Below are the code and all the weights of a small trained network. Each question names an input and a class and asks about switching units off, where a switched-off unit gives its printed mean instead of its output.

import numpy as np


def w(rows, s, z=0):
    codes = np.array(rows[::2]) - 128.0
    scale = np.full(codes.shape[1], s)
    scale[-1] = z or s
    return codes * scale


def norm(h):
    return h / np.sqrt((h * h).mean(-1, keepdims=True) + 1e-5)


def f(y):
    return np.maximum(y, 0)


def log_softmax(a):
    a = a - a.max(-1, keepdims=True)
    return a - np.log(np.exp(a).sum(-1, keepdims=True))


def net(x, mask):
    res = np.array(x, float).reshape(1, 6) / 4 @ E
    u = 0
    for l in range(3):
        y = f(norm(res) @ A[l][:, :-1].T + A[l][:, -1])
        res = res + np.where(mask[u : u + 8], y, B[l][:, -1]) @ B[l][:, :-1]
        u += 8
    return log_softmax(norm(res)[-1] @ U[:, :-1].T + U[:, -1])


A, B = {}, {}
E = w([
[13,89,187,68,205],'x0',
[116,163,133,175,239],'x1',
[244,47,194,188,234],'x2',
[204,119,113,164,118],'x3',
[206,254,42,143,191],'x4',
[149,159,251,138,197],'x5',
],0.0044)
A[0] = w([
[228,127,75,131,199,54],'0.n1',
[177,12,92,192,22,8],'0.n2',
[170,185,79,204,108,62],'0.n3',
[172,170,112,164,162,81],'0.n4',
[63,194,65,32,75,10],'0.n5',
[158,95,189,132,206,169],'0.n6',
[216,68,129,162,255,103],'0.n7',
[67,154,176,146,164,168],'0.n8',
],0.0083,0.0014)
B[0] = w([
[150,177,107,140,209,207],'0.n1',
[162,2,101,110,121,213],'0.n2',
[86,106,152,201,107,196],'0.n3',
[160,131,135,165,136,181],'0.n4',
[85,174,100,66,134,238],'0.n5',
[127,132,195,105,169,226],'0.n6',
[170,193,121,48,157,255],'0.n7',
[123,92,181,132,88,197],'0.n8',
],0.015,0.0057)
A[1] = w([
[144,130,102,139,82,150],'1.n1',
[57,188,87,89,58,43],'1.n2',
[148,84,157,169,148,104],'1.n3',
[156,181,43,253,125,49],'1.n4',
[98,146,109,86,99,31],'1.n5',
[96,187,122,239,126,84],'1.n6',
[167,81,118,117,89,3],'1.n7',
[182,121,146,154,146,104],'1.n8',
],0.013,0.0023)
B[1] = w([
[171,126,161,116,164,154],'1.n1',
[80,188,74,120,138,255],'1.n2',
[111,163,137,77,121,167],'1.n3',
[148,120,246,149,3,196],'1.n4',
[101,151,89,147,128,190],'1.n5',
[220,98,120,121,46,174],'1.n6',
[144,80,88,122,153,166],'1.n7',
[87,161,64,123,121,181],'1.n8',
],0.016,0.0066)
A[2] = w([
[114,169,114,163,64,166],'2.n1',
[153,4,68,131,124,60],'2.n2',
[88,147,150,42,89,102],'2.n3',
[92,122,112,95,178,135],'2.n4',
[55,181,64,120,110,5],'2.n5',
[65,90,234,146,116,9],'2.n6',
[154,91,169,153,170,139],'2.n7',
[67,79,173,117,55,209],'2.n8',
],0.014,0.0024)
B[2] = w([
[94,77,142,149,49,200],'2.n1',
[190,5,56,72,146,210],'2.n2',
[84,66,117,222,137,243],'2.n3',
[178,162,120,178,78,219],'2.n4',
[21,162,34,152,101,255],'2.n5',
[34,37,216,100,146,188],'2.n6',
[71,182,58,149,123,179],'2.n7',
[220,209,123,107,183,217],'2.n8',
],0.016,0.0073)
U = w([
[33,78,223,114,168,84],'0',
[172,150,180,155,20,124],'1',
[159,14,85,78,128,63],'2',
[3,151,73,149,65,253],'3',
[168,228,162,106,191,100],'4',
],0.014,0.0012)

Each question gives the input, the list of numbers given to net, and the class t.
The units are the neurons (one row each of A and B). Each row of codes is followed by its name. A weight is (code - 128) times the scale printed after its matrix; where a second scale follows, it is the last column's (A, B and U).
mask holds one flag per neuron, layer by layer. A switched-off neuron (its flag False) gives its mean, the last column of its row in B, instead of its output. The means were averaged over made-up inputs and are rounded, as every weight is.
A unit's drop is (log p(t) with every unit on - log p(t) with that unit switched off) / (log p(t) with every unit on - log p(t) with every unit switched off).
The circuit of an input: a set's keep is (log p(t) with only the set's units on - log p(t) with every unit switched off) / (log p(t) with every unit on - log p(t) with every unit switched off). Starting from the 12 units with the biggest drops (on a tie, the unit counted first), units are removed one at a time, each time the one whose removal leaves the highest keep (on an exact tie, the one counted first), for as long as the keep stays at least 0.8.
units of the circuit, in order: the units of the circuit, biggest drop first
most important unit: the unit with the biggest drop
k most important neurons: the k neurons with the biggest drops, biggest first
top k neurons in layer l: the k neurons of layer l with the biggest drops, biggest first
drop of u: that unit's drop, to one decimal
input [7,5,3,-3,2,-7], class 4: top 3 neurons in layer 2 => (2.n5; 2.n1; 2.n6)
input [-5,-7,8,-6,6,2], class 4: most important unit => 0.n7
input [-8,-4,-1,3,5,-8], class 1: units of the circuit, in order => (1.n4; 0.n3)
input [-1,7,-2,7,2,4], class 4: 2 most important neurons => (0.n7; 0.n6)
input [-4,-6,-8,8,-3,-7], class 2: units of the circuit, in order => (0.n2; 2.n2)
input [-2,8,0,-3,-5,-4], class 2: 4 most important neurons => (0.n5; 1.n2; 0.n6; 0.n1)
input [-3,2,5,3,-7,8], class 4: top 2 neurons in layer 0 => (0.n7; 0.n3)
input [-8,6,1,1,2,6], class 1: units of the circuit, in order => (0.n3; 1.n4)
input [-1,2,-1,6,8,5], class 1: 2 most important neurons => (1.n4; 0.n3)
input [4,-8,3,4,-1,4], class 2: top 4 neurons in layer 0 => (0.n2; 0.n5; 0.n3; 0.n1)
input [1,8,2,4,-5,-5], class 4: 2 most important neurons => (0.n7; 0.n6)
input [-2,-7,1,1,6,-4], class 1: 3 most important neurons => (1.n4; 0.n3; 0.n1)
input [-7,-3,8,-4,5,-1], class 4: top 3 neurons in layer 0 => (0.n7; 0.n1; 0.n2)
input [1,-2,7,-8,-7,-1], class 0: units of the circuit, in order => (2.n6)
input [6,8,-5,-7,5,7], class 0: 2 most important neurons => (0.n8; 1.n2)
input [-6,1,-5,1,2,1], class 1: 2 most important neurons => (0.n3; 1.n4)
input [-7,-5,0,7,3,-7], class 2: 3 most important neurons => (0.n2; 2.n2; 1.n7)
input [-5,1,4,5,7,-4], class 1: drop of 1.n4 => 0.3
input [6,0,-1,2,0,4], class 0: drop of 2.n6 => 0.1
input [-4,0,7,0,4,1], class 4: units of the circuit, in order => (0.n7)
input [-6,-6,-1,-6,5,1], class 1: drop of 0.n7 => 0.7
